(in the rows, 128 means zero)
 90  66 118 143 144 203 139  80 187 166 126 107 139 102 140 151 179 128  96 159 129 141  79 133 143 109 114  94  92 133  99 149 111 -> mog
143  92 128 140 100 138 149 132 150 155 134 130 138 148 128 132 139 103 135  77 167 109 178 152 115 112 122 132 103 122 112 119 138 -> gam
115 146 119 131 116 117 144 108  84 120 135  90 133 122 119 122 139 105 130 109 127 124  85 144 121 142 119 130 115 120 112 133 119 -> gisi
 97 121 130  79 159 116 130 114 142 116 172 102 118 123 110 138 134 129 138 119 113 119  78 132 141 165 111 124 106 126 109 144 110 -> gisi
125  75  97 132  83 129 104 123 135 142 157 128 118 174 151 118 107 124 102 160 117 180  94 162 131 126 184 117 140  91 110 120 144 -> Kob
 98 122 105 132 103 138 124  75 120 153 141  79 143 130 124 130 145  92 125 118 162 123  59 159 142 153 126  98 117 102 103 109 126 -> gam
166 100 105 122 118 112 157 159 127 121 125 121 109 141 136 146 178 108 133 108 169 112 113 145 165 126 130  97 112 130 127 117 128 -> desuv
143  89 153 121 168 121 167 113 188 109  91 159  96 133 120 201 114 133  92 135 162 135 174 152 125 139 153 109 131 162 134 155 143 -> Kob
131 119  58 101 115 114 139 102 126 151 180  84 123 182 156 108 120 123 148 144 108 133 108 155 107 137 145 116 143 132 134 129 107 -> mog
134  97  98 129 102 120 151 143 173 134 132 152 128 122 153 100 111 128 161 135 149 151 117 151 118 133 143 173 122 125 101 125 121 -> mave
114 163 119 119 129 129 100 122 199 152 180 113 133 142  98 120 115 142 178 124 168 113  86 115 138 105 140 118 137  89 138 134 123 -> desuv
 91 122 124  66 153 116 103  94 141 131 173 120 140 120  77 152 108 105 127 142 151 136 116 156 159 181 155 113  99 125 123 112 105 -> Kob
141 160 166 148  53 125  75 143 138 152 142  99 134 167  89 112 123 144 131  87 170 153 134 114 125 131 106 203  88 111  40 188 149 -> desuv
123  53 111  93 134 150  93 136 166 160 131 156 104 114 151 118 145 112 102 172 105 117  88 160 156 135 148  82 136 106 121  81 125 -> gam
164 135 110 124 109 124 157 139 102 108 164 115 121 144 148 144 156 137 135 139 149 114 106 163 103 123 146 108 119 140 109 139 132 -> gisi
136 117 135 107 115 141 152 151 121 136 132 127  96 149 152 115 128 130 127 114 144 113 114 120 163 137 133 108 132 118 118  87 140 -> mave
130 147 151  82 110 108 145 151 129 124 111 156 104 143 132 118 114 120 177 133 163 110  77 136 159 100 144 116 121 102 129 122 122 -> medul
115 150 148  87 129 128 128 101 133 133 150 130 114 130 122 149 113 131 107 118 167 125 118 136 142 165 118 139 108 136 101 108 135 -> Kob
137 141 143 103 107 124 129 128 141 146 161 140 126 111 139 130 101 131 149 130 160 103 109 155 119  90 132 150 105 115 110 139 118 -> gisi
 93 132 148 138 130 143 127 106  93 163 107 101 155 128 119  80 127 127  99  79  87 109 128 200  74 150 148  96 109 179 167 115  89 -> mog
153 153 108 158 110 125 146 119 158 107 125 143 143 143 136 107 138 152 103 155 160 158 119 135 123 182 122 122 137 140  88  93 152 -> medul
 77 116 100  82 112 134 132  84 139 134 155 110 115 181 162 145 109 119  84 124  78 121 132 114 114 146 162 156 138 127 128 112 126 -> mave
154 102  97 143 117 121 141 144 138 122 139 121 122 119 154 149 154 127 137 114 146 123 129 135 146 121 130 117 124 137 143 122 138 -> desuv
128 132  88 124  71 134 127 174 145 141 114 144 115 192 117 110 168 110 131  92 153 141  87 172 124 151 172 149  92  87 115 100 119 -> desuv
173  27  75  66 136  64 112 160  26 131 209 145 153 200 191 155 177  75  58  89  59 121 242 209 118 135 115 110 135 155 128 121 108 -> Duku
144 146 137  99 104 130 156  92 108 113 168 130 154 133 138 138 154 164 136 140 191 110 114 168 111 125 142  84 175 162 121 110 135 -> Duku
 80 164 123 121 119 113 111  76 121 112 109 131 160 173 118 148 145  88 124 119  97 122 111 168  87 149 141  84 154 132  94 133 116 -> gam
141 125 116  85 138 135 179 146 185  99 111 153 109 183 143 177 195 162 144 141 189 122 102 144 148 163 113 121  93 152 100 149 127 -> gam
121 108 112  93 142 125 148 137 160 146 148 140 127 103 110 138 132 122 142 138 170 134  80 171 136 152 163 116  87 124 134 115  98 -> mog
186  76 140 146  96 132 140 168 135 155 163  91 123 157 120  97  99 149  96 111 187 177  96 162 158 163 139  86  76 122  57 118 143 -> desuv
118 129 113 113  98 133 160 118 172 138 133 142 154 149 119  99 111 125 162 138 180 148  98 142 136 124 143 148  92 106 106 118 113 -> medul
 81 171 145  91 142 186 162 106 158 178  89 144 168 183 105 107  85 111 180 105 141 121 140 121  93  83 101 147  64 112  88 149  82 -> gam
142 100 110 162  78 184 108 208 113 161 128 179 126 186 242  68 140 162 135 150  70 136  83 154 117  57 143  80 123  93 132  77 141 -> gam
110 107 126  94 116 136 110 118 181 133 142 162 132 134 126 102 145 140 123 148 125 129 110 150 118 142 142 142 128 128 114 121 123 -> medul
155  96  88 117 144 147 179 141 102 133 115 136 140 122 173 141 142  97 144 160 129 121 150 117 151  91 105 128  65 144 122 125 107 -> medul
 90 161 106  82 109 128  87  94 119 141 170 113 148 146 138 144 135 129 137 131 123 111 140 111 154 144  99 179 130 121 125 107 119 -> Duku
 98 110 111 117 131 114 145  98 107 131 141  76 131 126 113 126 127 113 149 134 117 153  63 124 131 132 142 108 131 122 127 164 111 -> mog
110 139 154 106 139 135 107 112 113 143 134 152 116 103 123 148 103 106 115 112 133 123 134 137 128 134 123 127 128 118 116 107 138 -> Kob
112 105 148  86 119 144 124 146 112 143 129 176 122 115 127 160 142 115 129  77 159 135 117 165 128 156 125 138 104 100 102 116 140 -> gam
146 128  93 147  89 135 129 126 146 151  93 106 122 173 141 123 144 139 152 143 163 128 146 141 144 119 117 184 134 124 137 141 125 -> Duku
111  80 136 101 117 114 138 105 117 115 175 107 160 126  99 129 136 130 150 117 146 143 109 140 124 132 153  91 141 129 121 154 131 -> gam
127  45 126  90 129 159 135 149 188 142 126 186 107 106 156 111 156 125 107 158 116 113 136 145 143 102 139 129 101 148 128  89 115 -> Kob
107 110  85 124 100 140 117  79 122 144 151 100 127 137 124 103 141  97 150 118 118 133  97 168  92 155 142 130 152 114 111 127 130 -> medul
 85  98 145 151 118 155  87 125 110 150 115  91 143 145  93 125 114 111 112  91  90 159 133 173 110 181 143 129  96 125  98 132 119 -> Duku
136  69  66 134 110 117 151  86 110 140 130  84 157 125  98 100 112  86 142 170 128 174 132 120 104 116 156 168 123 116 114 179 115 -> medul
146 161 136 105 123 127 170 127  91 124 141 138 126 111 151 167 134 108 132 134 181  98  84 138 147  86 122 106  98 107 108 116 122 -> gisi
153 128 130 124  78 144 130 143 116 134 112 137 128 139 117 118 137 137 120 139 170 145 128 144 164 132 130 152 111 105  94 119 137 -> gisi
112  84 112 145 112 122 105 129 138 136  88 160 136 154 133  74 121 138  56 179 117 233  46 143 171 174 130 134 142  81  80 112 134 -> Kob
 93 134 101 125 112 144 129 112 169 147 150 110 131 179 130 112 125 116 170 123 125 121 100 150 101 113 161 133 128 107 118 146 108 -> mave
148 117  81 113 108 135 202  99 120 114  63 141 133 110 106 132 166 106 131 159 191 154 128 118 183 157 129 118 152 134 124  81 124 -> mog
163  71  99 111  91 145 181 130 111 120 116 130 128 129 159 135 178 125 153 141 139 102 170 141 135  67 124 154 114 157 137 156 117 -> gisi
116 109 112 112 114 105 114 117 131 127 146 105 116 152 116 128 141 110 123  99 114 128  95 149 125 143 152 106 149 118 128 133 127 -> desuv
121 109 134  64 122 140 137 130 164 165 106 188  96 119 167 126 148  94 155 106 167  99  84 180 155 118  81 158  87 107  85 115 105 -> medul
 81  96 130 100  85 137 151  88 177 115 203  69 160 144 139 153 144 169 185 128 184 122  42 158 133 122 165 106  72 151 123 170 117 -> gam
125 135 172 129  71 115 124 150 146 144 137 128 120 160 133 134 123 121 135  78 161 105 134 151 158 104 144 113  98 116 115 111 132 -> mog
115 109  99 138 106 120 124 108 110 117 147 105 126 129 140 123 109 111 138 138 103 150 120 137 115 142 153 129 133 136 124 117 136 -> Kob
 89 148 109  87  93 125 112 113 160 134 162 131 144 150 127  95 102 114 171 128 124 120 142 115 151 131 119 173  94 128 114  85 108 -> Kob
131  90 118 154  94 172 124 132 156 160 111 147 147 132 133  86 146 154 141 115 154 154 131 153 120 134 117 142 136 116 116 118 144 -> gam
 98 125  89 126 117 102 138  71  90 103 117  97 165 124 136 142 122  94 154 142 118 156 101 165 137 168 122 106 153 146 101 118 109 -> Duku
124 130 116  85 123 135 125 137 140 153 103 141  95 141 123  64 139 130 156 123 110  81 139 149 105 133 146 157 167 146 165 108 107 -> mave
111  55  86 101 135 151 166 149 108 137 147 175 121 108 138 138  83  93 191  77 102 168 160 180  67 142 186 139 150 102 136 121 128 -> mave
135 146 121 147  70 120 119 152 147 135  89 157 107 163 156  78 152 139 164 107 140 137 100 140 119 119 103 193 143 102 111 141 144 -> medul
145 182  93 130 132 130 143 121 148 152 149  96  82 170 178 155 142 126  98 152 146  91  65 133 127 133 133  96 114 121 127  93 128 -> mog
---
121 142 114 130 119 148 131 158 139 141 136 115 144 133 124 145 118 130 126 146 140  91 156 155 150 126 145 118 139 146 134 143 112 -> bos
131  54  86 179 103 145 142 143 128  97 162  93 116 110 117 124 156 111 126 165  93 140 119 134  81 115  91 131 140 155 128 146 107 -> Dev
124 120 170 136 136 140 142 120 134 152 113 154 117 158 133 141  89 127 113 106 146 104 111 127 141 127 155 107 112 118 147 114 148 -> puvid
100  96 106  91 167  92 121 205 141 141 121 130 121 185 105 131 131 109  89 167 153  98 122 161 134 118 177 134 128 141 148  85 147 -> fen
148 107 127 185 111 128 133 149 120 116 123 103 106 120 115 168 134 122 139 106 113 141 117 126  92 119  87 134 110 117 124 155 125 -> serip
 94 144  51 128 153 115 123 242 119 135 156  87  87 167 125 170 126 137 112 148 126 139 121 142 122 116 141 160 118 153 145 135 115 -> lipi
159 138 144 164 101  94 142 112 119 114 126 121 134 104 125 119 114 129 154 120 152  93 110 141 117 121 126 106 137 121 106 150 140 -> topug
 96  51  91 155 133 149 137 168 144 118 141 121 125 160  96 169 130  97  96 142 108 112 109 172 132 113 184 149 116 148 136 127  99 -> Dozop
120 161 135 109 161 122 125 131 133 114 127 146  85 121 135 113 111 136 116 100 131 169 119 124 127 128 123 127  97 136 135 108 145 -> keli
159 128 154 158 100  91 123 121 122 121 133 113 163 112 109 110 124 124 146 120 144  84 120 159 119 128 113  98 137 106 100 143 139 -> fen
118 141 113 123 184 110 134 162 122 166 146 146  48 163 134 144 110 132 103 156 180 144  97  86 133 121 162 129 129 149 136 118 162 -> topug
101 132 146  94 139 140 141 148 149 133 152 163 125 124 125 139 126 113 119 171 155 111 148 140 155 138 193 116 132 141 127 146 132 -> keli
131 181  65 100 116 170 135 151 117 163 117  89 186 105  75 121 136 127  65 119 128  57 130 196 162 113 138 152 141 121 103 109 115 -> Dev
117 107  77 192 145 121 127  91 131  92 128 115 106 109 105 128 148 157 131 106  81 140  88 138 117 126  82 133  92 148 137  79  92 -> bos
127 110 157 138 145 118 135 118 136 109 125 138  89 138 137 116 120 122 125 118 116 136 107 121 109 114 126 124  92 134 135 111 147 -> dofi
119  90  41 168 161 121 130 166 140 100 143  78 136 150  81 157 135 108 102 154  89 127 137 161 142 114 128 164 139 151 149 103 104 -> bos
137 162  33  83 114 130 149 173 115 133 140  81 205  78  97 107 168 130 108 183 112  69 175 176 112 108 115 135 133 136  95  95 108 -> sopo
113 104 113 103 150 144 144 151 126 157 141 147  99 156 118 149 116 122  97 154 168  94 129 138 148 114 195 150 104 137 129 123 147 -> dofi
123 151 120 116 152 125 136 116 130 107 120 117 101 123 128 109 130 140 117  98 102 151  96 124 117 123 108 114  92 132 132 117 141 -> puvid
142 128 138 124 136 119 148 116 129 126 126 127 126 109 129 104 126 132 108  93 108 134 112 129 129 120  95 117 104 133 133 110 135 -> sopo
139 160  87 118 122 149 156 119 117 119 187 117 172  80 116 106 107 119 137 178 172 101 185 116 142 138 152 129 172 139 103 158 128 -> keli
152 129 132 156 102  96 129 112 123 111 135 115 150  99 101 115 124 126 153 114 141  95  94 137 121 122 126 114 141 114  98 152 131 -> Dozop
138 131 125 107 148 124 133 137 120 122 137 124  96 143 140 111 123 131 104 112 117 166 128 120 137 123 109 135 119 146 138 123 151 -> dofi
103 161 125 148 140 107 121 134 122 125 123  86 154 131 141 125 129 141 146 114  98 140 101  80 126 139  87 118 145 130 145 105 108 -> lipi
133 156 103 152 100 106 129 152 120 104 124  55 147 127 127 105 136 134 135 100 113 126  98 140 130 125  95 132 151 143 134 172 111 -> dofi
136 164 129 109 175 129 138 138 129 125 124 139  81 120 142 120 104 139 100 107 133 161 131 113 117 118  99 131  86 153 140 100 145 -> topug
113 137 123 105 153 144 119 142 134 119 137 148  78 133 145 111 121 133 102 118 127 164 109 132 105 124  98 125  90 156 125 105 136 -> Dev
153 121 167 168 104  90 124 114 127 116 141 125 154 118 117 113 114 124 152 117 144 101 122 144 119 135 109  97 141 111 106 143 137 -> fen
115 140 103 165 120 141 155 155 149  66 113 111 180 109 100 126 121 125 111 107 102  49 121 189 105 115 123 156  98 140 155  97  83 -> serip
117 130 105 164 171 105 122 144 128 128 159  83 132 147 116 123 110 130 121 102 118 193 112  82 135 138  97 138 150 140 148 121 109 -> fen
121 159 174 155 108 128 133 137 134 137 115 114 163 133 135 156 108 116 136 125 131  67 131 134 141 126 141 109 117 122 128 134 117 -> dofi
127  78 162  91 153 166 120 114 135 159 123 185 115 183 141 149 118 110  87 134 155 146 133 133 146 143 155 134 129 125 131 119 155 -> serip
107 135 116 136 105 157 143 166 139 131 129 106 165 124 102 148 142 130 123 151 118  81 139 144 128 121 149 122 136 135 139 132  88 -> serip
142 133 178 161 121 113 160 149 139 156 117 135 216 104 138 152 117 123 106 104 100  90 137 134 134 140  60 105 116 140 148  80  98 -> sopo
121 143 142 138 160 126 136 119 137 112 134 142  82 127 119 114 117 136 127  99 130 151  88 110  99 118 123 122  87 128 122 109 136 -> serip
107 116 155 134 109 158 138 136 138 136 138 134 140 136 137 140 101 128 132 148 151  80 147 132 137 135 140 117 126 139 139 147 117 -> lipi
163 127 162 165  97  97 134 108 122 118 132 117 150 115 126 115 122 124 151 118 139  89 105 143 121 125 114 115 137 111 106 153 143 -> dofi
134 179  37 119 140 141 166 173 124 148 139  54 164 109  69 104 120 118  88 107 136  88 136 172 168 104 164 155 166 135 117 141 126 -> bos
136 103 106 156  80 154 101  59 122  85  71  77 141 118  88 124 160 121 140  85  89 107  92 186 106 113 119 126  99  86  89 150 115 -> serip
103 125 130 198 128 103 135 195 145 121 140 121 165 149 127 167 100 109 127 112 105 128 106 149 112 132 102 129 136 150 140  92  81 -> Dev
159 122 147 173  85  96 136  97 120 111 128 111 158 115 112 122 119 130 161 115 131  86  98 152 121 128 117  90 140 103 105 155 136 -> puvid
117 144 130 107 154 123 131 138 134 119 126 138 117 125 138 101 123 129 112  97 120 150  96 121 113 124 122 126 112 143 129 104 133 -> Dozop
160 116 153 170  89  86 136 117 122 112 134 109 153 116 117 110 128 125 156 129 132  79  98 150 113 116 124 110 140 112 108 148 138 -> dofi
110 129 153 157 117 162 135 128 133 134 127 124 124 139 150 150 117 125 123 134 122 105 138 114 130 131 131 126 120 141 147 135 113 -> dofi
103 137 155 144 130 140 127 119 150 121 126 118 162 119 123 138 122 110 132 160 137  71 117 139 126 127 165 108 110 127 131 131 109 -> keli
101 154 130 117 171 149 108 115 138 143 107 142  98 161 135 158 109 130  98 123 146 113 102 140 145 123 174 136  83 130 130 108 126 -> topug
128 125 108 113 167 120 138 125 137 116 132 145  95 127 130  98 120 139 117 111 126 156 123 130 124 121 120 134 111 147 138  89 145 -> bos
116 121 132 159 114 128 141 125 141 123 121 109 163 123 117 143 115 124 148 130 129  83 137 132 149 127 144 109 139 137 142 130 104 -> bos
161 115 134 161  90  88 139 110 122 123 129 117 158 102 105 117 127 126 150 122 142  78 108 153 123 121 119 112 138 105 102 144 134 -> sopo
148  93 185 128 138 100 121 113 126 144 115 153 110 175 138 127 104 117 116 106 141 133 102 125 150 123 144 122 130 114 140 115 168 -> dofi
143 137 137 106 101 161 153 215 120 207 145 117 168 132 125 193 109 128 117 160 135 147 222 108 153 131 120 109 170 130 142 152 124 -> puvid
158 109 144 157  98 104 128 109 123 118 135 113 154 106 108 114 120 118 154 124 146  93 100 132 111 117 130 110 144 110 100 154 137 -> Dozop
142 133 190 176 105  85 135 103 128 125 141  99 192  95 126 119 133 133 166 101 116 100  99 102 134 139 104  78 140 112 126 150 108 -> fen
162 125 138 165  86  96 134 110 117 108 130 115 152 109 100 112 138 132 158 117 136  94  97 145 112 125 113 103 154 104  99 149 133 -> serip
112 136 124 129 143 127 134 125 133 110 135 143 105 120 117 109 116 135 112  98 114 135  95 140 123 118 121 120  96 145 126  88 122 -> Dev
120 142  97 128 141 103  97 145 125  95 132 159  82 157 129 120 122 146 109 110 127 150  92 166 127 135  98 142 120 148 129  91 130 -> Dev
115 126 135 123 149 125 157 154 130 121 144 138 120 134 122 123  94 130 112 103 119 125 131 132 141 119 136 129 108 140 147  99 133 -> lipi
112  95 164 139 104 153 117  95 117 141  99 125 120 169 150 140  80 120 145  78 134 165 141 110 146 138 127 109 136 113 130 136 137 -> lipi
167 116 148 162 102  91 133 122 112 122 144 117 156 115 109 116 118 119 140 116 146  94 131 146 131 130 114 103 151 108 105 147 150 -> fen
114 113  89 110 184 131 103  77 132 106 123 122  53 158 109 113 133 138 105 104 113 173  88 123 163 120 147 139 102 135 139 114 149 -> bos
167 123 144 170 103  81 130 122 112 117 146 113 147 112 106 112 116 125 148 114 149  97 122 142 125 130 108 102 149 108 102 147 147 -> fen
137 172  95 118 147 118 126 112 130  97 122 117 111 100 123  88 124 145 135 109 129 125 128 144 113 119 101 128 106 137 116 107 140 -> bos
113 128 140 139 111 142 130 136 130 133 135  95 178 128 124 128 130 125 121 130 123  79 136 137 148 130 147 105 139 131 142 143 101 -> fen
123 157 158 142 122 133 145 139 135 145 121 119 153 114 132 158 106 123 135 140 151  85 142 115 142 127 145 106 125 137 132 145 113 -> topug
150 186  81 111 161 179 152 109 115 176 126 136 146 102 104 117  99 149  61 107 165 114 158 135 163 134 116 177 143 133 124  97 133 -> topug
138 134  87 152 129  77 169 204 130 119 152  90 127 123  90 123 116 132 129 130 132 126 111 132 122 116 120 128 155 144 146 139 132 -> puvid
118 132  69 191 116  73 132 183 120  88 140 115 113 139  96 134 122 139 125  97 104 139  86 160 131 129  91 140 154 154 138  90 101 -> Dev
 90 151  93 169 171 100 152 176 137 121 114 112 114 139 123 150 119 128 115 115 107 149 106  96 125 127 127 150 136 156 167  74 103 -> topug
120 130 154 111 135 187 134 128 141 156 143 121 171 114 136 143 107 115 109 143 140  97 151 111 131 122 149 119 113 138 131 145 108 -> Dozop
